Below is a small trained network, with its code and all its weights. Each question gives an input and a target symbol and asks what happens when units are switched off, that is, made to give their printed mean instead of their output.

import numpy as np


def w(rows, s, z=0):
    codes = np.array(rows[::2]) - 128.0
    scale = np.full(codes.shape[1], s)
    scale[-1] = z or s
    return codes * scale


def f(y):
    return y / 2 * (1 + np.tanh(0.7978845608 * (y + 0.044715 * y**3)))


def softmax(a):
    e = np.exp(a - a.max(-1, keepdims=True))
    return e / e.sum(-1, keepdims=True)


def log_softmax(a):
    a = a - a.max(-1, keepdims=True)
    return a - np.log(np.exp(a).sum(-1, keepdims=True))


def net(x, mask):
    ids = ['αγδεζηθλμπσω'.index(c) for c in x.split()]
    T = len(ids)
    res = E[ids] + P[:T]
    r = res
    for j in range(3):
        rows = slice(4 * j, 4 * j + 4)
        q, k, v = (r @ M[0][rows].T for M in (Q, K, V))
        z = softmax(np.where(np.tri(T) > 0, q @ k.T / 4**0.5, -1e9)) @ v
        o = O[0][rows]
        res = res + np.where(mask[j], z, o[:, -1]) @ o[:, :-1]
    y = f(res @ A[0][:, :-1].T + A[0][:, -1])
    res = res + np.where(mask[3:19], y, B[0][:, -1]) @ B[0][:, :-1]
    return log_softmax(res[-1] @ U[:, :-1].T + U[:, -1])


Q, K, V, O, A, B = {}, {}, {}, {}, {}, {}
E = w([
[114,37,62,58,165,148],'α',
[37,140,54,91,178,90],'γ',
[51,231,215,138,137,81],'δ',
[77,59,116,36,167,249],'ε',
[68,159,205,120,57,227],'ζ',
[94,103,80,77,220,87],'η',
[59,108,113,31,137,147],'θ',
[115,6,221,152,136,79],'λ',
[139,91,159,24,199,138],'μ',
[67,106,54,185,35,110],'π',
[49,168,174,178,216,182],'σ',
[102,81,86,35,126,65],'ω',
],0.013)
P = w([
[87,170,145,63,84,132],'0',
[98,135,135,104,108,118],'1',
[61,111,134,117,102,119],'2',
[32,89,140,124,110,118],'3',
[2,67,134,136,97,117],'4',
[27,66,161,152,115,97],'5',
[6,40,164,154,110,102],'6',
],0.0083)
Q[0] = w([
[173,157,119,143,135,111],'head 1',
[125,84,121,150,150,140],'head 1',
[109,85,141,112,137,104],'head 1',
[132,129,84,97,143,122],'head 1',
[84,121,118,142,141,152],'head 2',
[108,84,129,119,164,116],'head 2',
[117,85,135,133,93,129],'head 2',
[125,120,173,125,143,127],'head 2',
[217,167,121,169,124,176],'head 3',
[5,73,143,88,95,134],'head 3',
[34,79,159,83,177,128],'head 3',
[174,174,136,182,114,134],'head 3',
],0.02)
K[0] = w([
[203,115,132,99,139,92],'head 1',
[110,156,85,171,143,145],'head 1',
[59,160,143,156,107,147],'head 1',
[139,106,124,175,77,101],'head 1',
[72,98,130,140,128,104],'head 2',
[98,106,78,174,131,143],'head 2',
[83,96,115,114,60,149],'head 2',
[94,140,124,121,104,163],'head 2',
[137,158,71,53,158,178],'head 3',
[107,50,197,196,101,111],'head 3',
[116,84,206,215,137,115],'head 3',
[164,146,54,5,180,126],'head 3',
],0.013)
V[0] = w([
[131,125,124,74,124,3],'head 1',
[63,177,166,165,26,103],'head 1',
[153,37,242,128,132,102],'head 1',
[89,191,120,156,202,105],'head 1',
[67,126,37,143,162,170],'head 2',
[112,36,87,121,175,127],'head 2',
[178,62,143,123,71,179],'head 2',
[82,202,142,183,145,106],'head 2',
[183,93,40,213,109,157],'head 3',
[123,47,55,75,176,52],'head 3',
[115,192,113,192,253,71],'head 3',
[148,66,123,67,197,254],'head 3',
],0.0096)
O[0] = w([
[222,156,143,100,118,91,134],'head 1',
[92,174,135,129,89,107,216],'head 1',
[142,157,108,177,153,153,117],'head 1',
[108,152,140,37,181,107,144],'head 1',
[147,106,175,116,58,133,199],'head 2',
[157,165,192,128,139,129,192],'head 2',
[126,145,139,164,166,86,103],'head 2',
[122,97,108,75,100,145,110],'head 2',
[104,46,111,65,114,114,2],'head 3',
[192,160,5,57,141,119,147],'head 3',
[92,173,144,65,178,27,64],'head 3',
[104,106,101,128,209,209,112],'head 3',
],0.011,0.0088)
A[0] = w([
[110,200,154,167,183,179,32],'neuron 1',
[148,191,110,120,112,99,145],'neuron 2',
[207,80,128,94,254,118,29],'neuron 3',
[120,62,193,57,123,177,165],'neuron 4',
[178,134,53,128,131,61,58],'neuron 5',
[175,12,50,164,199,136,11],'neuron 6',
[69,177,199,117,100,165,86],'neuron 7',
[103,177,164,115,148,131,104],'neuron 8',
[66,154,100,155,64,126,118],'neuron 9',
[178,96,101,116,75,121,148],'neuron 10',
[171,196,116,168,130,50,241],'neuron 11',
[124,160,86,114,159,83,81],'neuron 12',
[92,82,195,140,125,84,1],'neuron 13',
[130,174,68,103,177,92,59],'neuron 14',
[161,106,85,191,84,169,77],'neuron 15',
[121,68,109,73,65,131,134],'neuron 16',
],0.0093,0.0048)
B[0] = w([
[112,132,85,64,80,109,177],'neuron 1',
[119,90,143,139,106,188,166],'neuron 2',
[121,101,197,161,255,123,153],'neuron 3',
[89,130,55,174,131,101,182],'neuron 4',
[104,33,171,146,61,157,138],'neuron 5',
[105,32,115,137,58,14,145],'neuron 6',
[197,82,101,162,142,90,249],'neuron 7',
[147,112,122,132,122,74,171],'neuron 8',
[179,136,183,135,209,113,204],'neuron 9',
[183,119,115,193,119,150,156],'neuron 10',
[141,115,132,55,106,177,187],'neuron 11',
[87,94,180,141,64,159,133],'neuron 12',
[142,223,92,134,130,181,173],'neuron 13',
[70,101,227,130,119,151,139],'neuron 14',
[75,174,85,55,166,91,168],'neuron 15',
[118,178,43,175,155,83,160],'neuron 16',
],0.0071,0.014)
U = w([
[182,75,91,136,160,96,183],'α',
[54,122,124,87,47,125,24],'γ',
[161,158,168,120,121,86,162],'δ',
[54,107,74,115,126,135,68],'ε',
[90,125,155,211,119,161,171],'ζ',
[110,95,160,106,132,144,90],'η',
[133,255,56,107,137,196,225],'θ',
[160,117,113,143,125,114,77],'λ',
[173,160,118,134,217,138,37],'μ',
[142,125,45,157,65,66,29],'π',
[30,195,105,121,189,67,194],'σ',
[165,91,112,123,80,146,249],'ω',
],0.0073,0.0018)

Each question gives the input, a string of symbols that net reads in full, and the target symbol t.
The units are the heads (4 rows each of Q, K, V and O) and the neurons (one row each of A and B). Each row of codes is followed by its name. A weight is (code - 128) times the scale printed after its matrix; where a second scale follows, it is the last column's (O, A, B and U).
mask holds one flag per unit, heads first, then neurons. A switched-off unit (its flag False) gives its mean, the last column of its rows in O or B, instead of its output. The means were averaged over made-up inputs and are rounded, as every weight is.
A unit's drop is (log p(t) with every unit on - log p(t) with that unit switched off) / (log p(t) with every unit on - log p(t) with every unit switched off).
The circuit of an input: a set's keep is (log p(t) with only the set's units on - log p(t) with every unit switched off) / (log p(t) with every unit on - log p(t) with every unit switched off). Starting from the 12 units with the biggest drops (on a tie, the unit counted first), units are removed one at a time, each time the one whose removal leaves the highest keep (on an exact tie, the one counted first), for as long as the keep stays at least 0.8.
units of the circuit, in order: the units of the circuit, biggest drop first
unit that matters most: the unit with the biggest drop
k most important neurons: the k neurons with the biggest drops, biggest first
heads that matter: for each layer, one digit per head in row order, 1 if its drop is at least 0.15 and else 0, layers parted by /
drop of u: that unit's drop, to one decimal
input α μ π η π θ γ, target π: units of the circuit, in order -> head 3; neuron 16
input θ ε μ, target μ: units of the circuit, in order -> head 3; neuron 3
input θ θ α θ γ μ ε, target ε: units of the circuit, in order -> head 3; neuron 4; neuron 6
input θ ε θ α α, target α: units of the circuit, in order -> head 3; neuron 6; neuron 3
input ε δ α, target δ: units of the circuit, in order -> head 3; head 2
input λ λ λ μ μ, target θ: units of the circuit, in order -> neuron 7; head 1
input η θ ζ ω ω ε μ, target ζ: units of the circuit, in order -> head 3
input λ ω π, target θ: 2 most important neurons -> neuron 15; neuron 7
input ε δ θ, target δ: heads that matter -> 001
input θ η θ λ δ ε, target θ: heads that matter -> 001
input δ θ α, target δ: heads that matter -> 001
input θ θ μ, target μ: heads that matter -> 101
input α θ θ η, target η: 3 most important neurons -> neuron 14; neuron 3; neuron 5
input π μ η α σ η α, target σ: heads that matter -> 101
input ζ μ λ, target σ: unit that matters most -> head 1
input ζ δ η θ μ μ η, target δ: heads that matter -> 001
input δ μ η μ γ ω, target δ: units of the circuit, in order -> head 3; head 1
input π ε ω γ, target π: units of the circuit, in order -> head 3; neuron 16; head 1
input μ ζ θ σ σ η, target σ: drop of head 1 -> 0.2
input θ σ σ ζ α θ ω, target ζ: drop of head 3 -> 0.6
input γ μ σ μ ω, target σ: units of the circuit, in order -> head 3
input λ μ θ, target θ: drop of head 3 -> 0.5
input θ α σ π γ α, target π: 2 most important neurons -> neuron 16; neuron 4
